Here is a tiny trained network, its code and every weight. The questions are about switching its units off for an input and a target symbol, where a switched-off unit gives its printed mean instead of its output.

import numpy as np


def w(rows, s, z=0):
    codes = np.array(rows[::2]) - 128.0
    scale = np.full(codes.shape[1], s)
    scale[-1] = z or s
    return codes * scale


def norm(h):
    return h / np.sqrt((h * h).mean(-1, keepdims=True) + 1e-5)


def f(y):
    return np.maximum(y, 0)


def softmax(a):
    e = np.exp(a - a.max(-1, keepdims=True))
    return e / e.sum(-1, keepdims=True)


def log_softmax(a):
    a = a - a.max(-1, keepdims=True)
    return a - np.log(np.exp(a).sum(-1, keepdims=True))


def net(x, mask):
    ids = ['βγδεζηθλμξπσφψ'.index(c) for c in x.split()]
    T = len(ids)
    res = E[ids] + P[:T]
    u = 0
    for l in range(3):
        q, k, v = (norm(res) @ M[l].T for M in (Q, K, V))
        z = softmax(np.where(np.tri(T) > 0, q @ k.T / 4**0.5, -1e9)) @ v
        res = res + np.where(mask[u], z, O[l][:, -1]) @ O[l][:, :-1]
        u += 1
        y = f(norm(res) @ A[l][:, :-1].T + A[l][:, -1])
        res = res + np.where(mask[u : u + 4], y, B[l][:, -1]) @ B[l][:, :-1]
        u += 4
    return log_softmax(norm(res)[-1] @ U[:, :-1].T + U[:, -1])


Q, K, V, O, A, B = {}, {}, {}, {}, {}, {}
E = w([
[64,106,98,83,166,78,100,105,178],'β',
[113,41,120,144,181,165,176,122,129],'γ',
[51,172,94,138,157,84,216,45,183],'δ',
[132,74,134,251,107,10,131,148,99],'ε',
[116,141,90,143,137,156,156,151,138],'ζ',
[99,123,115,186,51,113,110,74,124],'η',
[144,126,179,168,67,44,228,194,161],'θ',
[108,70,188,141,71,140,164,92,173],'λ',
[171,82,178,139,120,161,63,198,114],'μ',
[161,137,88,86,193,35,147,126,172],'ξ',
[122,152,153,91,137,146,139,38,64],'π',
[133,135,166,61,50,163,191,142,133],'σ',
[170,40,159,57,140,88,130,130,139],'φ',
[199,117,95,162,209,112,76,53,138],'ψ',
],0.027)
P = w([
[9,93,34,197,22,91,152,164,132],'0',
[35,64,78,123,122,97,130,157,147],'1',
[72,64,105,120,143,123,122,133,151],'2',
[107,60,111,118,148,135,127,124,162],'3',
[92,72,155,109,154,121,120,123,169],'4',
[145,93,140,107,135,150,124,122,164],'5',
[117,93,196,95,142,130,105,118,179],'6',
[161,134,158,104,122,140,119,130,152],'7',
[168,150,168,107,128,132,118,135,155],'8',
[170,161,175,114,116,139,111,149,141],'9',
],0.011)
Q[0] = w([
[219,110,174,207,135,43,93,60,1],'0.h1',
[135,72,213,9,61,205,198,71,91],'0.h1',
[87,50,201,250,98,133,166,114,138],'0.h1',
[215,115,120,28,118,25,144,161,195],'0.h1',
],0.0075)
K[0] = w([
[191,114,190,147,131,76,3,101,71],'0.h1',
[120,107,213,76,130,180,145,126,129],'0.h1',
[80,106,127,180,115,157,112,141,97],'0.h1',
[171,114,173,100,132,64,158,191,144],'0.h1',
],0.012)
V[0] = w([
[119,106,142,84,135,143,49,156,77],'0.h1',
[152,157,65,132,152,106,176,159,158],'0.h1',
[172,154,158,174,187,173,24,112,45],'0.h1',
[3,146,127,164,138,76,181,45,69],'0.h1',
],0.0078)
O[0] = w([
[200,189,139,43,149,106,174,99,69,88],'0.h1',
[99,132,145,94,189,154,128,219,87,131],'0.h1',
[255,131,105,219,120,146,159,29,115,2],'0.h1',
[62,134,189,125,128,126,121,195,72,137],'0.h1',
],0.0086,0.0083)
A[0] = w([
[66,179,174,196,62,127,183,173,90,143],'0.n1',
[208,191,148,108,24,169,137,112,72,120],'0.n2',
[64,103,98,130,126,58,221,142,150,253],'0.n3',
[179,159,73,171,89,1,216,99,101,74],'0.n4',
],0.0096,0.0045)
B[0] = w([
[155,143,206,127,105,122,135,133,207,206],'0.n1',
[44,160,183,93,165,146,146,172,127,153],'0.n2',
[148,112,141,92,255,127,163,125,168,251],'0.n3',
[28,63,160,177,162,98,117,171,116,155],'0.n4',
],0.013,0.014)
Q[1] = w([
[159,173,178,172,114,106,189,120,157],'1.h1',
[121,195,126,84,150,131,95,44,136],'1.h1',
[107,171,70,106,120,123,20,137,9],'1.h1',
[117,107,137,151,159,97,158,80,168],'1.h1',
],0.014)
K[1] = w([
[195,77,204,107,135,208,19,71,133],'1.h1',
[147,177,136,148,197,111,171,44,111],'1.h1',
[83,185,52,167,115,2,190,75,109],'1.h1',
[185,154,198,95,186,123,111,111,181],'1.h1',
],0.011)
V[1] = w([
[228,249,197,117,190,136,21,1,195],'1.h1',
[183,151,209,139,181,104,244,41,92],'1.h1',
[202,100,108,118,74,94,192,133,137],'1.h1',
[94,124,80,190,15,170,75,169,107],'1.h1',
],0.0042)
O[1] = w([
[138,164,131,156,122,177,117,158,106,63],'1.h1',
[128,65,129,134,100,5,222,176,123,78],'1.h1',
[139,103,174,88,124,142,169,95,118,75],'1.h1',
[192,179,134,83,186,111,171,71,59,2],'1.h1',
],0.011,0.0033)
A[1] = w([
[218,254,27,157,54,62,191,243,78,1],'1.n1',
[133,117,69,167,210,89,207,106,119,110],'1.n2',
[136,37,156,131,115,99,143,198,75,81],'1.n3',
[66,140,134,195,46,148,42,148,218,47],'1.n4',
],0.0096,0.0058)
B[1] = w([
[161,150,221,179,65,110,37,222,181,128],'1.n1',
[97,144,132,13,235,145,142,65,88,221],'1.n2',
[140,94,109,72,135,99,114,166,3,254],'1.n3',
[147,65,96,167,116,181,171,62,93,224],'1.n4',
],0.014,0.0038)
Q[2] = w([
[160,198,102,161,38,118,141,168,149],'2.h1',
[60,19,159,101,186,180,70,109,140],'2.h1',
[68,59,231,96,236,168,106,113,170],'2.h1',
[105,51,224,103,247,161,81,102,166],'2.h1',
],0.013)
K[2] = w([
[105,196,63,172,78,49,215,82,125],'2.h1',
[214,96,121,80,90,247,41,163,117],'2.h1',
[189,88,199,149,157,183,48,189,147],'2.h1',
[220,102,232,118,86,203,57,191,155],'2.h1',
],0.011)
V[2] = w([
[141,71,160,146,102,149,71,172,39],'2.h1',
[169,79,209,84,183,175,136,178,105],'2.h1',
[133,196,144,87,230,39,169,39,253],'2.h1',
[15,39,104,169,155,145,132,255,134],'2.h1',
],0.0073)
O[2] = w([
[148,129,140,101,194,194,68,42,96,192],'2.h1',
[126,151,133,143,155,148,142,101,101,245],'2.h1',
[177,172,192,141,101,3,162,81,214,71],'2.h1',
[198,138,82,142,121,185,116,92,81,227],'2.h1',
],0.011,0.013)
A[2] = w([
[122,138,95,148,151,58,147,105,110,21],'2.n1',
[34,198,155,23,139,112,182,105,108,152],'2.n2',
[128,162,108,2,151,141,73,155,180,84],'2.n3',
[75,107,75,197,24,128,142,65,110,4],'2.n4',
],0.0095,0.0029)
B[2] = w([
[143,170,81,147,96,118,91,138,186,139],'2.n1',
[138,194,30,184,72,134,138,117,14,254],'2.n2',
[154,113,174,158,8,157,59,136,161,237],'2.n3',
[153,156,66,221,83,73,84,190,149,138],'2.n4',
],0.014,0.0072)
U = w([
[43,80,39,120,119,80,38,158,167,110],'β',
[82,8,26,84,173,214,182,91,37,169],'γ',
[37,226,82,146,176,131,211,83,179,88],'δ',
[148,32,127,210,193,3,64,191,46,19],'ε',
[157,170,160,202,197,254,119,239,184,67],'ζ',
[122,61,74,238,99,134,141,79,170,140],'η',
[185,184,229,73,189,88,218,249,142,104],'θ',
[70,22,186,85,104,164,203,15,200,2],'λ',
[119,131,211,115,177,189,76,112,87,190],'μ',
[210,226,43,45,217,67,67,200,155,123],'ξ',
[145,163,103,156,128,82,203,109,2,136],'π',
[96,153,150,84,18,154,173,160,119,135],'σ',
[216,41,123,20,103,58,86,144,87,131],'φ',
[232,166,91,163,225,94,131,35,166,132],'ψ',
],0.01,0.0059)

Each question gives the input, a string of symbols that net reads in full, and the target symbol t.
The units are the heads (4 rows each of Q, K, V and O) and the neurons (one row each of A and B). Each row of codes is followed by its name. A weight is (code - 128) times the scale printed after its matrix; where a second scale follows, it is the last column's (O, A, B and U).
mask holds one flag per unit, layer by layer, with each layer's heads first. A switched-off unit (its flag False) gives its mean, the last column of its rows in O or B, instead of its output. The means were averaged over made-up inputs and are rounded, as every weight is.
A unit's drop is (log p(t) with every unit on - log p(t) with that unit switched off) / (log p(t) with every unit on - log p(t) with every unit switched off).
The circuit of an input: a set's keep is (log p(t) with only the set's units on - log p(t) with every unit switched off) / (log p(t) with every unit on - log p(t) with every unit switched off). Starting from the 12 units with the biggest drops (on a tie, the unit counted first), units are removed one at a time, each time the one whose removal leaves the highest keep (on an exact tie, the one counted first), for as long as the keep stays at least 0.8.
circuit, biggest first: the units of the circuit, biggest drop first
k most important neurons: the k neurons with the biggest drops, biggest first
top k neurons in layer l: the k neurons of layer l with the biggest drops, biggest first
drop of u: that unit's drop, to one decimal
input β μ μ μ η σ ξ, target γ: circuit, biggest first : 0.n3, 2.h1
input σ μ θ θ, target μ: circuit, biggest first : 0.n3, 2.h1, 1.h1, 0.n1
input μ θ δ μ θ θ ε ε θ σ, target σ: 3 most important neurons : 0.n1, 0.n3, 2.n2
input η θ θ ε ξ γ μ, target γ: 3 most important neurons : 0.n3, 0.n1, 1.n4
input ε σ σ θ μ θ π θ ψ, target γ: 3 most important neurons : 0.n3, 0.n1, 1.n2
input π μ μ μ γ μ θ φ θ β, target β: circuit, biggest first : 0.h1, 2.n3
input ε β γ λ ζ, target ζ: circuit, biggest first : 2.h1, 0.h1
input θ θ γ μ θ θ φ θ λ θ, target ζ: top 2 neurons in layer 0 : 0.n3, 0.n1
input σ σ θ ψ γ ξ μ η θ θ, target ζ: top 2 neurons in layer 0 : 0.n1, 0.n3
input θ β σ δ, target δ: circuit, biggest first : 2.h1
input ε ζ ε μ σ ζ β θ, target γ: 2 most important neurons : 0.n3, 0.n4
input ε σ θ γ μ θ, target μ: top 2 neurons in layer 0 : 0.n3, 0.n1
input λ μ θ ε, target γ: circuit, biggest first : 2.h1, 0.n3
input β θ δ, target δ: 2 most important neurons : 2.n2, 0.n3
input σ φ β δ σ σ μ γ σ ξ, target γ: 3 most important neurons : 0.n3, 0.n1, 1.n2
input σ π μ θ, target γ: most important neuron : 1.n2
input ε σ μ, target γ: 2 most important neurons : 0.n3, 0.n1
input γ γ θ ζ, target ζ: 2 most important neurons : 2.n3, 0.n4
input θ θ ξ, target ξ: top 3 neurons in layer 0 : 0.n1, 0.n3, 0.n4
input γ θ ψ, target ψ: most important neuron : 0.n3
input φ θ θ ε θ η, target η: drop of 1.h1 : 0.0
input θ γ δ σ ψ θ β, target β: drop of 2.h1 : 0.2
input γ ξ ψ θ σ π γ η, target η: drop of 1.n4 : 0.1
input θ η φ π σ ψ, target ψ: drop of 2.h1 : 0.6
